Below are the code and all the weights of a small trained network. Each question names an input and a class and asks about switching units off, where a switched-off unit gives its printed mean instead of its output.

import numpy as np


def w(rows, s, z=0):
    codes = np.array(rows[::2]) - 128.0
    scale = np.full(codes.shape[1], s)
    scale[-1] = z or s
    return codes * scale


def f(y):
    return np.maximum(y, 0)


def log_softmax(a):
    a = a - a.max(-1, keepdims=True)
    return a - np.log(np.exp(a).sum(-1, keepdims=True))


def net(x, mask):
    res = np.array(x, float).reshape(1, 6) / 4 @ E
    y = f(res @ A[0][:, :-1].T + A[0][:, -1])
    res = res + np.where(mask, y, B[0][:, -1]) @ B[0][:, :-1]
    return log_softmax(res[-1] @ U[:, :-1].T + U[:, -1])


A, B = {}, {}
E = w([
[205,222,199,132,116,180],'x0',
[102,153,132,118,125,106],'x1',
[168,173,8,142,83,116],'x2',
[119,138,130,127,127,122],'x3',
[65,126,123,94,21,205],'x4',
[126,133,119,102,141,130],'x5',
],0.014)
A[0] = w([
[129,135,137,124,168,102,126],'neuron 0',
[124,122,146,135,81,107,80],'neuron 1',
[148,122,138,143,200,104,79],'neuron 2',
[90,88,60,151,132,82,105],'neuron 3',
[194,187,3,141,86,111,3],'neuron 4',
[67,105,117,101,66,209,83],'neuron 5',
[107,144,140,123,102,106,135],'neuron 6',
[88,84,203,121,166,152,41],'neuron 7',
[106,92,217,133,181,129,40],'neuron 8',
[151,145,94,177,214,77,108],'neuron 9',
[138,139,129,142,187,91,95],'neuron 10',
[204,206,184,125,97,129,129],'neuron 11',
[169,156,157,60,114,102,88],'neuron 12',
[141,159,158,123,164,193,122],'neuron 13',
[174,191,166,126,109,136,109],'neuron 14',
[70,87,92,122,147,87,160],'neuron 15',
[91,88,218,104,164,178,34],'neuron 16',
[88,49,107,131,143,110,115],'neuron 17',
[108,39,138,94,117,81,138],'neuron 18',
[147,151,181,109,132,143,122],'neuron 19',
[108,72,119,115,93,62,84],'neuron 20',
[197,125,144,130,162,50,97],'neuron 21',
[66,144,105,118,100,219,99],'neuron 22',
[188,84,126,123,107,139,133],'neuron 23',
],0.014,0.0058)
B[0] = w([
[138,126,122,93,77,142,175],'neuron 0',
[139,114,122,104,128,127,140],'neuron 1',
[111,89,148,93,101,129,202],'neuron 2',
[107,127,100,179,174,164,220],'neuron 3',
[155,250,157,182,156,17,248],'neuron 4',
[169,66,198,75,91,134,225],'neuron 5',
[175,143,138,127,124,159,146],'neuron 6',
[128,199,117,146,140,75,222],'neuron 7',
[168,194,155,164,121,66,234],'neuron 8',
[171,30,193,70,84,154,232],'neuron 9',
[123,82,171,89,103,148,194],'neuron 10',
[88,80,57,169,191,196,237],'neuron 11',
[125,109,95,133,118,131,163],'neuron 12',
[132,134,94,150,164,166,188],'neuron 13',
[101,112,89,116,161,203,203],'neuron 14',
[134,130,86,117,138,162,226],'neuron 15',
[123,174,164,165,134,56,234],'neuron 16',
[100,146,91,141,145,167,221],'neuron 17',
[86,123,71,180,205,165,221],'neuron 18',
[104,162,102,121,163,153,186],'neuron 19',
[127,95,94,159,123,159,191],'neuron 20',
[132,84,167,82,65,138,218],'neuron 21',
[147,52,191,77,79,131,205],'neuron 22',
[100,132,112,119,129,103,149],'neuron 23',
],0.011,0.016)
U = w([
[86,149,101,137,186,208,74],'0',
[135,107,225,59,14,129,56],'1',
[127,225,176,152,135,2,253],'2',
],0.0095,0.0048)

Each question gives the input, the list of numbers given to net, and the class t.
The units are the neurons (one row each of A and B). Each row of codes is followed by its name. A weight is (code - 128) times the scale printed after its matrix; where a second scale follows, it is the last column's (A, B and U).
mask holds one flag per neuron, in row order. A switched-off neuron (its flag False) gives its mean, the last column of its row in B, instead of its output. The means were averaged over made-up inputs and are rounded, as every weight is.
A unit's drop is (log p(t) with every unit on - log p(t) with that unit switched off) / (log p(t) with every unit on - log p(t) with every unit switched off).
The circuit of an input: a set's keep is (log p(t) with only the set's units on - log p(t) with every unit switched off) / (log p(t) with every unit on - log p(t) with every unit switched off). Starting from the 12 units with the biggest drops (on a tie, the unit counted first), units are removed one at a time, each time the one whose removal leaves the highest keep (on an exact tie, the one counted first), for as long as the keep stays at least 0.8.
units of the circuit, in order: the units of the circuit, biggest drop first
unit that matters most: the unit with the biggest drop
k most important neurons: the k neurons with the biggest drops, biggest first
drop of u: that unit's drop, to one decimal
input [-2,-4,6,7,-6,8], class 1: unit that matters most -> neuron 9
input [8,-1,-8,4,7,-4], class 0: 3 most important neurons -> [neuron 11; neuron 14; neuron 4]
input [-7,4,-1,6,-7,-1], class 0: 2 most important neurons -> [neuron 18; neuron 3]
input [2,-6,0,7,-3,-5], class 1: 2 most important neurons -> [neuron 18; neuron 3]
input [6,4,4,-8,-7,3], class 1: 3 most important neurons -> [neuron 9; neuron 21; neuron 18]
input [8,3,-6,-7,-8,3], class 0: 3 most important neurons -> [neuron 11; neuron 14; neuron 13]
input [4,-8,2,4,5,4], class 1: 3 most important neurons -> [neuron 22; neuron 5; neuron 18]
input [-5,6,-6,-3,-3,8], class 2: 2 most important neurons -> [neuron 8; neuron 11]
input [4,1,4,-2,-4,-5], class 0: 4 most important neurons -> [neuron 11; neuron 5; neuron 14; neuron 8]
input [6,-7,7,-1,8,2], class 1: 2 most important neurons -> [neuron 22; neuron 5]
input [5,1,5,-1,-5,-5], class 0: 3 most important neurons -> [neuron 11; neuron 14; neuron 5]
input [7,3,-6,8,1,-3], class 0: drop of neuron 11 -> 3.5
input [7,7,2,5,-6,6], class 0: drop of neuron 11 -> 1.9
input [-2,-4,8,8,-4,2], class 2: units of the circuit, in order -> [neuron 4]
input [-4,0,-6,0,-2,0], class 2: drop of neuron 11 -> 0.1
